Below are the code and all the weights of a small trained network. Each question names an input and a class and asks about switching units off, where a switched-off unit gives its printed mean instead of its output.

import numpy as np


def w(rows, s, z=0):
    codes = np.array(rows[::2]) - 128.0
    scale = np.full(codes.shape[1], s)
    scale[-1] = z or s
    return codes * scale


def norm(h):
    return h / np.sqrt((h * h).mean(-1, keepdims=True) + 1e-5)


def f(y):
    return np.maximum(y, 0)


def log_softmax(a):
    a = a - a.max(-1, keepdims=True)
    return a - np.log(np.exp(a).sum(-1, keepdims=True))


def net(x, mask):
    res = np.array(x, float).reshape(1, 4) / 4 @ E
    u = 0
    for l in range(2):
        y = f(norm(res) @ A[l][:, :-1].T + A[l][:, -1])
        res = res + np.where(mask[u : u + 13], y, B[l][:, -1]) @ B[l][:, :-1]
        u += 13
    return log_softmax(norm(res)[-1] @ U[:, :-1].T + U[:, -1])


A, B = {}, {}
E = w([
[193,171,54,115,131],'x0',
[216,121,178,2,134],'x1',
[88,90,131,107,209],'x2',
[141,22,87,122,96],'x3',
],0.0068)
A[0] = w([
[168,98,111,225,131,123],'0.n1',
[195,129,79,196,67,255],'0.n2',
[57,167,167,120,106,18],'0.n3',
[131,198,99,71,90,120],'0.n4',
[138,168,77,83,116,168],'0.n5',
[1,155,141,130,188,35],'0.n6',
[35,147,161,111,129,84],'0.n7',
[121,47,127,96,127,111],'0.n8',
[136,102,83,208,159,48],'0.n9',
[140,127,133,134,131,88],'0.n10',
[155,54,202,145,123,107],'0.n11',
[31,109,65,199,177,64],'0.n12',
[197,79,215,117,144,85],'0.n13',
],0.0089,0.003)
B[0] = w([
[118,146,128,43,124,191],'0.n1',
[119,119,158,99,164,255],'0.n2',
[151,93,162,150,174,160],'0.n3',
[147,207,121,125,159,200],'0.n4',
[192,148,167,85,163,202],'0.n5',
[71,150,177,254,153,212],'0.n6',
[95,143,166,201,201,181],'0.n7',
[146,62,102,117,108,209],'0.n8',
[108,96,16,54,59,183],'0.n9',
[102,86,180,128,121,128],'0.n10',
[155,114,125,187,97,195],'0.n11',
[64,156,39,42,104,244],'0.n12',
[97,130,87,160,109,215],'0.n13',
],0.0077,0.0048)
A[1] = w([
[179,4,151,128,128,138],'1.n1',
[81,99,116,57,183,183],'1.n2',
[214,254,117,134,142,144],'1.n3',
[92,57,162,172,99,139],'1.n4',
[83,101,150,129,117,148],'1.n5',
[190,136,184,198,117,108],'1.n6',
[130,118,216,109,51,127],'1.n7',
[221,144,78,100,67,252],'1.n8',
[115,142,167,159,153,159],'1.n9',
[190,31,88,114,180,1],'1.n10',
[136,121,118,165,132,95],'1.n11',
[101,80,90,172,105,154],'1.n12',
[86,163,201,163,135,109],'1.n13',
],0.012,0.0042)
B[1] = w([
[2,143,178,113,34,210],'1.n1',
[142,142,87,183,89,211],'1.n2',
[190,95,142,33,168,248],'1.n3',
[163,218,130,105,167,185],'1.n4',
[176,156,107,138,187,167],'1.n5',
[157,107,18,82,74,157],'1.n6',
[208,176,65,193,89,166],'1.n7',
[102,140,175,149,193,254],'1.n8',
[88,87,153,150,122,169],'1.n9',
[77,18,208,127,101,184],'1.n10',
[70,155,238,148,61,133],'1.n11',
[180,144,99,64,167,187],'1.n12',
[143,64,159,196,148,180],'1.n13',
],0.0088,0.0087)
U = w([
[79,153,3,93,150,210],'0',
[208,154,175,23,215,170],'1',
[237,115,114,190,108,3],'2',
[151,216,136,136,41,51],'3',
[61,66,198,84,68,169],'4',
[98,164,179,233,219,160],'5',
],0.02,0.0052)

Each question gives the input, the list of numbers given to net, and the class t.
The units are the neurons (one row each of A and B). Each row of codes is followed by its name. A weight is (code - 128) times the scale printed after its matrix; where a second scale follows, it is the last column's (A, B and U).
mask holds one flag per neuron, layer by layer. A switched-off neuron (its flag False) gives its mean, the last column of its row in B, instead of its output. The means were averaged over made-up inputs and are rounded, as every weight is.
A unit's drop is (log p(t) with every unit on - log p(t) with that unit switched off) / (log p(t) with every unit on - log p(t) with every unit switched off).
The circuit of an input: a set's keep is (log p(t) with only the set's units on - log p(t) with every unit switched off) / (log p(t) with every unit on - log p(t) with every unit switched off). Starting from the 12 units with the biggest drops (on a tie, the unit counted first), units are removed one at a time, each time the one whose removal leaves the highest keep (on an exact tie, the one counted first), for as long as the keep stays at least 0.8.
circuit, biggest first: the units of the circuit, biggest drop first
top k neurons: the k neurons with the biggest drops, biggest first
k most important neurons of layer l: the k neurons of layer l with the biggest drops, biggest first
drop when u is switched off: that unit's drop, to one decimal
input [-2,-4,-7,8], class 0: circuit, biggest first -> (1.n12)
input [-3,2,-8,5], class 3: top 2 neurons -> (1.n7 1.n1)
input [-6,-4,-3,2], class 0: 3 most important neurons of layer 0 -> (0.n12 0.n9 0.n1)
input [-5,-2,2,7], class 0: top 2 neurons -> (0.n12 1.n12)
input [-6,6,2,3], class 4: 2 most important neurons of layer 1 -> (1.n1 1.n10)
input [5,-2,1,-1], class 1: top 3 neurons -> (0.n5 1.n3 1.n1)
input [-1,4,0,0], class 4: top 2 neurons -> (0.n12 1.n1)
input [-3,4,-3,2], class 3: 2 most important neurons of layer 1 -> (1.n7 1.n4)
input [-7,-1,-2,5], class 3: top 2 neurons -> (1.n4 1.n1)
input [4,1,6,5], class 4: drop when 1.n5 is switched off -> 0.0
input [-7,2,-3,-4], class 5: drop when 0.n7 is switched off -> 0.3
input [-2,1,-8,-5], class 1: drop when 1.n3 is switched off -> 0.4
